Small tables with named rows and columns. After each table, cells are looked up by row and column.

ritopu
          pof   gati    koz    pes  bosak  meleb  zadako
divege  8.603  7.121  3.185  7.118  7.194  7.946   7.487
munu    5.935  6.400  5.134  8.160  7.292  6.808   6.718
til     8.412  6.748  2.436  6.780  7.225  7.929   6.994
dakal   8.863  6.628  2.143  6.579  6.822  7.941   6.735
raka    7.486  6.173  4.146  7.192  7.473  7.015   7.080
lutu    7.249  7.199  4.718  8.267  7.847  7.966   7.726
fid     3.440  7.480  4.832  9.083  6.949  7.787   5.477
vub     3.551  7.499  5.432  9.575  7.175  7.814   5.967
rore    7.042  7.438  5.922  8.708  8.599  7.572   8.341

lutu, koz: 4.718
munu, gati: 6.400
fid, zadako: 5.477
til, koz: 2.436
munu, koz: 5.134
dakal, meleb: 7.941
divege, bosak: 7.194
vub, koz: 5.432
raka, gati: 6.173
fid, koz: 4.832

sivotu:
|  | nurab | fet | rim | fuvavub | kugonat |
|---|---|---|---|---|---|
| beru | 62 | 72 | 61 | 30 | 49 |
| mub | 66 | 72 | 59 | 30 | 48 |
| liki | 66 | 72 | 59 | 18 | 49 |
| riz | 56 | 72 | 63 | 38 | 49 |
| bamipil | 66 | 72 | 59 | 13 | 49 |
| kol | 57 | 77 | 65 | 31 | 50 |
| reb | 66 | 72 | 59 | 38 | 44 |
| bisuk | 68 | 72 | 59 | 18 | 49 |
| dak | 61 | 72 | 59 | 45 | 44 |

mub, fet -> 72
bamipil, kugonat -> 49
dak, kugonat -> 44
beru, kugonat -> 49
reb, fuvavub -> 38
dak, fet -> 72
mub, kugonat -> 48
dak, nurab -> 61
beru, nurab -> 62
Row with the largest rim: kol

falu:
,lonozi,gon
gafibik,15.210,42.969
savu,41.970,98.853
les,4.428,43.064
kimomir,7.389,73.395

les, lonozi => 4.428
les, gon => 43.064
savu, gon => 98.853
kimomir, gon => 73.395
kimomir, lonozi => 7.389
savu, lonozi => 41.970
gafibik, gon => 42.969
gafibik, lonozi => 15.210

Table fisufu
	kugal	kizukiv	bado	devazam
mogu	75.05	19.73	58.09	60.89
lis	36.42	65.53	34.01	33.91
vig	48.70	43.58	31.80	30.64
baf	79.60	22.01	57.11	63.31
pir	76.58	49.29	43.50	42.04
bife	31.96	70.55	40.51	39.44
vedov	63.08	73.63	29.75	26.68
sufizup	60.62	76.51	31.88	24.79
lut	70.48	50.13	49.65	47.10
zop	52.57	73.53	26.75	21.98
feka	37.91	46.76	45.83	47.12
voze	34.52	65.18	34.46	31.25
sof	65.94	73.30	27.87	22.59

What is the kizukiv of sof in fisufu?
73.30
What is the bado of lis in fisufu?
34.01
What is the bado of feka in fisufu?
45.83
What is the kugal of sof in fisufu?
65.94
What is the kugal of mogu in fisufu?
75.05
What is the kugal of feka in fisufu?
37.91
What is the devazam of zop in fisufu?
21.98
What is the kugal of pir in fisufu?
76.58
What is the kizukiv of feka in fisufu?
46.76
What is the devazam of mogu in fisufu?
60.89
What is the bado of vedov in fisufu?
29.75
What is the kugal of baf in fisufu?
79.60
What is the kizukiv of baf in fisufu?
22.01
What is the devazam of sof in fisufu?
22.59
What is the kugal of sufizup in fisufu?
60.62
What is the kugal of vedov in fisufu?
63.08
What is the kizukiv of lis in fisufu?
65.53
What is the bado of mogu in fisufu?
58.09
Row with the largest devazam: baf

pom
|  | bor | gud | fefevu |
|---|---|---|---|
| nurafa | -22.400 | -32.767 | 40.938 |
| bipatuk | -16.690 | -3.627 | -24.112 |
| lasitat | 65.726 | 61.968 | 26.578 |
| lipon | 60.242 | 51.231 | 11.952 |
| liba | 8.114 | 22.954 | -27.094 |
| vov | -14.901 | -31.102 | 62.103 |
| zesa | -50.160 | -38.979 | -16.554 |
| sileduf | -29.029 | -18.321 | -20.588 |
| doz | -37.973 | -33.419 | -4.218 |
| gaku | 61.915 | 57.620 | 26.273 |
| lat | -28.614 | -16.842 | -20.181 |
| libo | -50.375 | -39.845 | -19.346 |

gud of lasitat = 61.968
gud of sileduf = -18.321
bor of lipon = 60.242
bor of gaku = 61.915
fefevu of lat = -20.181
fefevu of zesa = -16.554
fefevu of liba = -27.094
bor of bipatuk = -16.690
bor of zesa = -50.160
fefevu of lipon = 11.952
fefevu of libo = -19.346
bor of nurafa = -22.400
fefevu of gaku = 26.273
fefevu of vov = 62.103
fefevu of bipatuk = -24.112
gud of doz = -33.419
gud of nurafa = -32.767
gud of gaku = 57.620
gud of liba = 22.954

Table nam
,fere,difati,dig,zaf,nok,piz,res,noz
pabiri,172,127,105,101,141,132,125,124
pof,216,219,39,42,197,198,37,22
bufes,108,159,113,117,116,129,89,93
zoke,210,166,69,67,175,166,89,80
rur,155,238,53,62,170,189,14,5
kugilo,95,62,169,164,75,70,185,199
rulamik,106,21,186,176,68,51,226,242
gef,167,209,63,69,166,177,43,35
lom,165,237,49,57,175,191,16,5
zabi,40,166,135,145,80,110,79,90
pud,83,217,92,104,122,153,31,33
zof,39,124,158,163,66,87,120,135
rabuzor,39,25,210,205,31,31,217,242

What is the piz of lom in nam? 191
What is the nok of zabi in nam? 80
What is the nok of rabuzor in nam? 31
What is the noz of pabiri in nam? 124
What is the zaf of pabiri in nam? 101
What is the noz of kugilo in nam? 199
What is the difati of bufes in nam? 159
What is the zaf of gef in nam? 69
What is the difati of lom in nam? 237
What is the nok of lom in nam? 175
What is the nok of pabiri in nam? 141
What is the fere of zoke in nam? 210
What is the res of kugilo in nam? 185
What is the zaf of zabi in nam? 145
What is the nok of rulamik in nam? 68
What is the dig of pud in nam? 92
What is the difati of rur in nam? 238
Which row has the largest zaf? rabuzor

